Group, then class
[  5  -2 -24  -2  -5   3   2  -1   7   9  10   0  19  -2   0  16  16 -10
  -5  -6  -3  14   2   7 -13   3   9   2  10 -36 -12  -6   0  -2   6  13
  14  19   0  -1  -7  -2 -19   2  -3   3  -2   5   1] : Y:<91>
[  4  21  -4  -8 -18   4   3 -10  -2 -22 -18  46  -3  28  13  -5  21   5
 -19  11   2   1   2  -5  57 -16  -4  30   9  23  23  44  -6 -23  -1 -27
  -2  17 -11 -30   7  -5  -6  15 -12  11 -19   6 -24] : S:<103>
[ -2   9 -62  -5 -12  -4  19  -7  17  -4   2   9   1  -2  13  15  -4 -12
   4 -25  -8   1   5   0  -7 -11 -12   9  15 -35 -33   3  -6 -24   4  42
  13   8  -4  -3   9  -4 -23 -11   6 -20  -8 -31   0] : Y:<96>
[ 17   7   9 -10  31 -37 -10  -8  -6   5   4  56 -11   4   7  17   8   8
   5   1   6  -5   9  -8   4   5  16 -11  16  -7   8  17 -13   7   9 -34
 -10  -8   1  25 -17 -14 -19  11  -4   9  -1  16  12] : N:<89>
[ -8   4  15  -2 -31   8  10   6  -6  -3 -11 -20   1  14  -9  -6   9 -13
   0  10   3   6   2  -1  -3 -19  -4   1 -13  11  26  20  -3  11 -29  50
  -1   2 -16 -28  18   7   0   8  -5  21 -21  19  -8] : S:<97>
[ -5  10  -2  -3 -49  11   6  -3  -3 -22 -31  11  -3  22   8   7  10 -33
   1   0  -3  11   5  -6  11 -35  -4   5  -1   4  23  29  -8  -7 -10  31
  16  13 -16 -45  21  -3 -10   4 -16  37 -30  24 -15] : S:<97>
[  3 -21 -52  -3 -10 -24  15 -22  20  10   7 -17  -2 -33   8  23  -7  -8
   1 -18  -1  -8 -19  -3 -10  -1 -11   6  13 -44 -52  -5  -7 -21   8  16
  32  -5  15  34   4  10 -26 -13  20  -6  15 -14  -5] : Y:<96>
[ -3 -27 -27   1 -27  35  -4 -24  14  20  32 -38   2 -25 -30  30 -22  -9
   5 -29 -10   9 -10   7 -13   7 -11  12  16 -41 -79  -1  -1  -5  -8  31
  68  20   3  24   5  13 -21 -16   3  14   4 -19   2] : Y:<96>
[-11  -9 -35  -1 -23  14   6 -29   7  -3   6 -15   1  -8  15   8 -23  -6
   5 -24  -2   3   0  -1 -12  -3  -7   9  28 -22 -35 -23  -6  -7   1   5
  32  13   5  -2   3  -3 -12 -14  -4   7   1   6   3] : Y:<91>
[  6   1  -4  -6   9 -26  -5 -10  -5  12  12  29  -9   2  -5  17  -8  -8
   5  -1  -1  -6  -3   1  10  -2   5  10   8 -11  14  14  -7   8  23  -3
  14 -16   0  22  -8 -12 -21  -3  -3  16   2  12  10] : N:<89>
[  1   9  -9  -3 -35  16  -1 -17   9 -28 -16  40  -1  19  16  -3  14   2
 -12   6   1   2  -6  -4   2 -28  -9  19   8  16  28  45  -3 -40  -5 -23
  19  22 -15 -39  14  -5   4  17 -15   5 -19   1 -32] : S:<103>
[  5 -18 -40   4  -3  -6  21 -13  15  19  11 -39  -1 -42   9  24  -9 -14
   5 -12  -9   2  28   3 -11  17 -17  -5   2 -50 -51  -7   1 -11  -2  27
  35   6   5  30   3   8 -23 -16  32 -16  11  -5  -4] : Y:<96>
[ -3  -2  21  -3 -26  31 -11 -20   1  -7  -2  19  -3  11  -3   5   8   5
  -2  -3  -1   0   0  -7   2  18   7   4  31  21   9  14   1  -9 -10 -32
  21  15 -12 -30   9   2 -27   9 -27  24 -20  -8 -21] : S:<103>
[ -7  -1   7  -6 -31   6 -11  -9  -3 -21 -17  24  -9  19   6   0  13   9
  -3  -8   0   6 -10 -10  10 -32  -5   2  27  17  26  20  11 -14  -5 -49
   7  16  -1 -21  14   7   4   2 -19  24 -20  -1 -10] : S:<103>
[ -4   6  10   3 -28  39   5  -2   0 -15 -10   2  -7  30   2   1  22   9
  -5  17  -3   9  -6   1 -10 -20  -4   7   1   6  17  21  -5  -6 -11   8
   6  25 -14 -17   7   4   4  12 -17  17 -17   2 -10] : S:<97>
[  2  -4 -47   0 -17  19  25  -5  25   9  19 -25   3 -15   7   1  -4  -4
   0 -10   3   4 -14   6  -6   6 -24   5   0 -37 -39   4  -2 -22   2  39
  22  28  -7   9  -3   7 -13 -15  25 -32  15 -19 -14] : Y:<96>
[  4  -4 -41  -1 -11  -1  16 -15  10  -1  -1 -40  -8  -2  14  14   5 -12
   6 -24   0   6  -6  -2 -15  -9  -8   8   4 -22 -37  -5   7 -24   6  14
  31   7   2   1  17 -14 -19 -10  17 -16   5 -18 -15] : Y:<96>
[  0   1 -16  -4 -26  -2   3 -28   7 -14  -7  20  -1  -1   9   7   3  10
   3  15   3   1  -8  -1   3 -23   4  10  20   0  -4  19  -8 -27  -5  -1
  12  15 -21 -12   7   3  -1   3  -6  15 -12 -12 -16] : S:<103>
[ 14   7 -10  -8  18 -55  -3 -28  -2   4  -5  72  -2   2   0  24   0   2
   5 -15   7 -10   0  -5  19 -23  11  -1   9   3  13  33 -10  -4  13 -30
  11 -26  -1  19  -9 -16 -25   3 -10  22   3  12   4] : N:<100>
[ -1  13  16   0 -13  44  -1   9  -2 -17 -18  36  -1  31   6  -4  16  -1
   2  -5 -12  10   7   3   2  -6   1   6   2  19  27  28   4 -12  -6 -16
  20  31 -21 -39  17  -8   3  12 -13   2 -30   4 -14] : S:<97>
[ 17   1  -4   3  16 -54 -16 -19  -2   1  -7  32  -6   1   5  20   0   7
  -2  -5   9  -8   5  11   6 -12  12  -8  23  -8  16  18  -9  -1  10 -61
   1 -13   2  25 -13  -1 -21  12  -6  29 -12  12   8] : N:<89>
[ 16   7  -1  -8   9 -26  -2 -19  -4   3  -7  61  -7  12   6  12   2   7
  -2 -13   0 -13   9  -4   0  -7  12 -13  17  -1  16  17  -3   0   3 -21
  12  -2 -10   9   0  -7 -15   6  -5  10  -9  17   4] : N:<89>
